Here is a tiny trained network, its code and every weight. The questions are about switching its units off for an input and a target symbol, where a switched-off unit gives its printed mean instead of its output.

import numpy as np


def w(rows, s, z=0):
    codes = np.array(rows[::2]) - 128.0
    scale = np.full(codes.shape[1], s)
    scale[-1] = z or s
    return codes * scale


def f(y):
    return y / 2 * (1 + np.tanh(0.7978845608 * (y + 0.044715 * y**3)))


def softmax(a):
    e = np.exp(a - a.max(-1, keepdims=True))
    return e / e.sum(-1, keepdims=True)


def log_softmax(a):
    a = a - a.max(-1, keepdims=True)
    return a - np.log(np.exp(a).sum(-1, keepdims=True))


def net(x, mask):
    ids = ['ΦΩαεηλξπσψ'.index(c) for c in x.split()]
    T = len(ids)
    res = E[ids] + P[:T]
    r = res
    for j in range(2):
        rows = slice(2 * j, 2 * j + 2)
        q, k, v = (r @ M[0][rows].T for M in (Q, K, V))
        z = softmax(np.where(np.tri(T) > 0, q @ k.T / 2**0.5, -1e9)) @ v
        o = O[0][rows]
        res = res + np.where(mask[j], z, o[:, -1]) @ o[:, :-1]
    y = f(res @ A[0][:, :-1].T + A[0][:, -1])
    res = res + np.where(mask[2:14], y, B[0][:, -1]) @ B[0][:, :-1]
    return log_softmax(res[-1] @ U[:, :-1].T + U[:, -1])


Q, K, V, O, A, B = {}, {}, {}, {}, {}, {}
E = w([
[143,145,125,75],'Φ',
[132,156,184,77],'Ω',
[107,155,236,89],'α',
[154,165,200,93],'ε',
[181,149,91,96],'η',
[213,165,127,118],'λ',
[152,162,198,91],'ξ',
[239,146,7,99],'π',
[82,128,150,82],'σ',
[172,126,24,92],'ψ',
],0.011)
P = w([
[143,250,129,102],'0',
[173,168,102,219],'1',
[104,244,59,8],'2',
[172,117,132,165],'3',
[119,224,68,27],'4',
[157,64,171,136],'5',
[109,243,93,82],'6',
[166,11,195,111],'7',
[122,238,83,85],'8',
[108,77,168,133],'9',
],0.013)
Q[0] = w([
[71,71,107,210],'H1',
[110,178,122,41],'H1',
[160,2,157,248],'H2',
[116,162,138,138],'H2',
],0.012)
K[0] = w([
[108,253,123,118],'H1',
[166,16,181,132],'H1',
[111,199,115,135],'H2',
[139,115,155,132],'H2',
],0.014)
V[0] = w([
[242,151,161,168],'H1',
[123,119,7,119],'H1',
[72,141,167,185],'H2',
[83,163,185,142],'H2',
],0.013)
O[0] = w([
[246,137,206,235,253],'H1',
[35,147,116,159,108],'H1',
[174,68,125,53,32],'H2',
[169,81,109,75,115],'H2',
],0.011,0.0061)
A[0] = w([
[130,145,128,5,28],'N1',
[67,179,115,127,36],'N2',
[124,183,89,162,221],'N3',
[134,121,138,60,98],'N4',
[192,162,136,77,216],'N5',
[161,162,124,37,51],'N6',
[114,133,78,17,175],'N7',
[161,69,62,113,254],'N8',
[62,151,86,127,159],'N9',
[154,171,181,146,93],'N10',
[129,216,106,38,137],'N11',
[62,75,132,89,137],'N12',
],0.012,0.0071)
B[0] = w([
[121,179,124,178,160],'N1',
[247,152,109,108,146],'N2',
[106,94,188,94,229],'N3',
[162,166,104,158,143],'N4',
[69,81,122,162,251],'N5',
[181,149,47,123,172],'N6',
[76,159,146,161,169],'N7',
[137,137,163,167,163],'N8',
[155,115,145,84,152],'N9',
[150,114,91,119,220],'N10',
[110,110,124,61,197],'N11',
[141,118,101,52,132],'N12',
],0.012,0.013)
U = w([
[37,36,173,14,187],'Φ',
[131,122,84,69,113],'Ω',
[188,220,50,157,51],'α',
[161,100,86,77,92],'ε',
[50,112,214,128,212],'η',
[81,124,178,237,186],'λ',
[159,101,85,71,103],'ξ',
[163,254,154,156,1],'π',
[61,229,86,123,140],'σ',
[170,190,158,19,68],'ψ',
],0.0077,0.0063)

Each question gives the input, a string of symbols that net reads in full, and the target symbol t.
The units are the heads (2 rows each of Q, K, V and O) and the neurons (one row each of A and B). Each row of codes is followed by its name. A weight is (code - 128) times the scale printed after its matrix; where a second scale follows, it is the last column's (O, A, B and U).
mask holds one flag per unit, heads first, then neurons. A switched-off unit (its flag False) gives its mean, the last column of its rows in O or B, instead of its output. The means were averaged over made-up inputs and are rounded, as every weight is.
A unit's drop is (log p(t) with every unit on - log p(t) with that unit switched off) / (log p(t) with every unit on - log p(t) with every unit switched off).
The circuit of an input: a set's keep is (log p(t) with only the set's units on - log p(t) with every unit switched off) / (log p(t) with every unit on - log p(t) with every unit switched off). Starting from the 12 units with the biggest drops (on a tie, the unit counted first), units are removed one at a time, each time the one whose removal leaves the highest keep (on an exact tie, the one counted first), for as long as the keep stays at least 0.8.
circuit, biggest first: the units of the circuit, biggest drop first
most important unit: the unit with the biggest drop
k most important neurons: the k neurons with the biggest drops, biggest first
which heads matter: for each layer, one digit per head in row order, 1 if its drop is at least 0.15 and else 0, layers parted by /
input ψ λ λ α σ π σ, target π: most important unit => H2
input σ π σ Φ ξ, target Φ: circuit, biggest first => (N11; N5)
input σ Φ Φ σ α ψ π, target ψ: 4 most important neurons => (N2; N5; N3; N9)
input σ Φ η, target Φ: circuit, biggest first => (N11; N3)
input ξ η λ λ ψ, target λ: circuit, biggest first => (H1; N5)
input λ α η π ψ, target π: circuit, biggest first => (H1; H2; N5)
input η σ σ π η, target π: 3 most important neurons => (N2; N5; N11)
input α σ η λ Ω α λ, target α: which heads matter => 11
input σ η α ψ Ω, target ψ: 2 most important neurons => (N2; N5)
input Ω Ω σ Ω λ η σ π, target λ: circuit, biggest first => (N8; N11)
input σ ψ ψ α π, target α: circuit, biggest first => (N6; H2; H1; N1)
input ξ σ ψ ψ Φ σ ψ, target σ: circuit, biggest first => (H1; N7; N1)
input σ η λ ε ψ π λ, target π: circuit, biggest first => (H2; H1; N5)
input σ ψ σ σ, target Φ: which heads matter => 10
input σ η λ ψ ε σ π, target σ: which heads matter => 11
input Φ σ α, target σ: 4 most important neurons => (N1; N7; N6; N3)
input σ σ ψ Φ η, target Φ: circuit, biggest first => (N11; N3; N5)
input σ η Φ, target η: which heads matter => 10
input Ω ψ ε Φ λ λ Φ η ψ, target η: circuit, biggest first => (N3; H2)
input σ α η, target α: circuit, biggest first => (H2; N6; N1)
input Φ η σ η ψ Φ π λ λ, target λ: circuit, biggest first => (H1; N5)
input ε ψ ε η σ λ σ σ σ, target σ: circuit, biggest first => (H1; N7; N1; N6)
input σ σ Φ σ σ ψ ψ σ σ ψ, target Φ: circuit, biggest first => (H1)
input ψ α α Φ σ, target Φ: which heads matter => 00
input σ α Φ, target α: circuit, biggest first => (H2; N6; N1)
input Ω η α σ Ω ψ σ, target ψ: which heads matter => 11
input σ α ε ψ ξ, target ψ: 3 most important neurons => (N2; N5; N3)
input η λ ψ, target λ: which heads matter => 10
input ξ ψ α, target ψ: 4 most important neurons => (N2; N5; N3; N9)
